grid =
427  452  843  432
790  910   36  746
The entry directly above the smallest entry: 843
What is the bottom entry of the column that holds the largest entry?
Answer: 910
What is the entry just right of the smallest entry?
Answer: 746

W =
[[159 205 154 185 143 146 197]
 [169 165 158 169 157 226 174]
 [165 145 138 149 149 150 114]
 [174 175 155 114 155 152 150]
 [161 160 133 132 156 124 132]
 [153 189 170 130 159 189 163]
 [142 158 154 197 151  42 162]
 [141 191 147 145 166  79 161]
 [161 152 149 158 145 177 128]
 [157 177 155 152 137  95  91]
 [162 163 181 163 156 151 160]]
Indices start at 0.
The entry in row 1 and column 0 is 169
The entry at row 0, column 0 is 159
What is the entry just left of the largest entry?
Answer: 157
The minimum -> 42
What is the entry directly above the largest entry?
Answer: 146
The entry at row 2, column 1 is 145
What is the top-right entry?
Answer: 197
The entry directly below the smallest entry: 79
What is the entry directly below the centre entry?
Answer: 197
The bottom-right entry is 160
What is the entry in the bottom-left corner?
Answer: 162
What is the entry at the centre?
Answer: 130
The entry just right of the centre entry is 159
The entry in row 2 and column 0: 165
What is the entry directly below 128?
Answer: 91
The bottom entry of the column that holds the largest entry: 151
The entry directly below the largest entry -> 150
What is the entry in row 1 and column 1?
Answer: 165
What is the entry just right of the smallest entry?
Answer: 162
The entry just right of 124 -> 132
The entry at row 0, column 2 is 154
The entry directly above the centre entry -> 132
What is the entry just left of 181?
Answer: 163
What is the entry at row 0, column 1?
Answer: 205

Read these off the array that follows.
1) What is the entry in the bottom-left corner?
2) What is the entry in the top-right corner?
3) What is the entry in the bottom-right corner?
4) What is the entry directly above -.49?
5) What is the 2nd entry in reading order?
6) What is the 4th-last entry, reading row by row?
7) What is the top-left entry?
8) What is the second smallest entry?
-.46,-.04,.04,-.03,-.10,-.07,-.01,.04,-.39,.13,-.01
-.30,-.01,.07,-.08,-.02,-.09,-.04,.18,-.26,-.15,-.07
-.09,.12,-.01,.00,.05,.16,-.04,-.08,-.04,-.02,-.02
-.31,-.01,.02,-.02,-.02,-.10,-.02,.07,-.26,-.02,-.04
.41,-.03,-.07,-.01,.04,-.11,.00,-.14,.31,.09,.00
-.45,.07,.01,.00,-.04,-.44,-.08,.10,-.45,.05,-.01
.33,-.04,.05,.01,.04,-.10,.00,.17,.30,-.16,-.02
-.39,.02,.02,.00,-.07,-.41,-.06,.20,-.36,-.02,-.01
-.16,.01,.05,.00,-.07,.01,.00,.05,-.10,.07,.03
-.28,.01,.15,-.07,-.07,-.03,-.04,.21,-.25,-.06,-.05
.12,.02,.04,.03,.04,.48,.07,.06,.28,-.15,-.01
.23,-.11,-.08,.11,.03,.33,.14,-.08,.49,-.02,.05
.22,.00,.01,.00,.03,.11,.01,-.07,.25,-.01,.00
-.61,-.01,-.01,.03,-.07,-.42,-.02,.22,-.49,.01,-.02
.50,-.02,.00,.02,.04,.19,.05,-.26,.44,.15,.00
-.38,.02,.14,-.01,-.08,.05,.00,.26,-.26,-.09,.00
1) -.38
2) -.01
3) .00
4) .25
5) -.04
6) .26
7) -.46
8) -.49

Questions about the table below. Indices start at 0.
1) Find the entry directly below the largest entry.
2) Find the entry directly above the largest entry.
3) Find the entry in the top-right corner.
4) Find the entry in row 0 and column 0.
5) Find the entry in row 2 and column 1.
6) Find the entry just right of .50.
7) Find the entry in row 1 and column 2.
8) Find the entry at row 1, column 1.
[[ .32 -.06  .23 -.12 -.06  .21  .38  .29]
 [-.09  .46  .01  .04 -.09 -.34 -.07 -.08]
 [ .33  .43 -.14  .25  .45 -.18  .38  .08]
 [ .02 -.23 -.19  .36  .52  .41 -.02 -.08]
 [-.10  .37 -.32  .43  .51 -.17 -.14 -.25]
 [ .08  .00  .21 -.11 -.18  .10  .11  .14]
 [ .48  .16  .11  .01  .20  .05  .56  .31]
 [-.13  .07  .11 -.03 -.17  .01 -.13 -.03]
 [ .32  .41  .00  .09  .22 -.20  .39  .15]
 [-.26 -.04 -.19  .32  .30  .17 -.32 -.25]
 [-.40  .35 -.14  .21  .02 -.25 -.45 -.33]
 [ .43 -.11  .32 -.20 -.12  .25  .52  .40]
 [ .19  .09 -.16  .30  .50  .13  .20  .01]
 [-.18  .40 -.22  .30  .28 -.23 -.20 -.24]
 [ .28  .24  .01  .09  .21 -.04  .33  .14]]
1) -.13
2) .11
3) .29
4) .32
5) .43
6) .13
7) .01
8) .46

Read these off the row that follows.
1) Read off the second entry from the left.
2) Read off the entry just right of -.15.
3) Read off the fourth entry from the end.
[-.53  .38 -.15 -.42]
1) .38
2) -.42
3) -.53

Read these off the row that follows.
1) Which number is the 3rd entry from the left?
2) Which number is the entry just left of -.04?
3) Which number is the second entry from the right?
4) Which number is the 3rd-last entry?
5) Which number is the first entry from the right?
[-.32, -.04, -.45, .46, -.08, .25, -.26]
1) -.45
2) -.32
3) .25
4) -.08
5) -.26

[.15, -.02, .00, .20, .43, -.01, -.07, .59, .64]
The third entry: .00
Find the 2nd entry from the right.
Answer: .59
The first entry is .15
The second entry is -.02
Find the last entry.
Answer: .64
The third entry from the right -> -.07
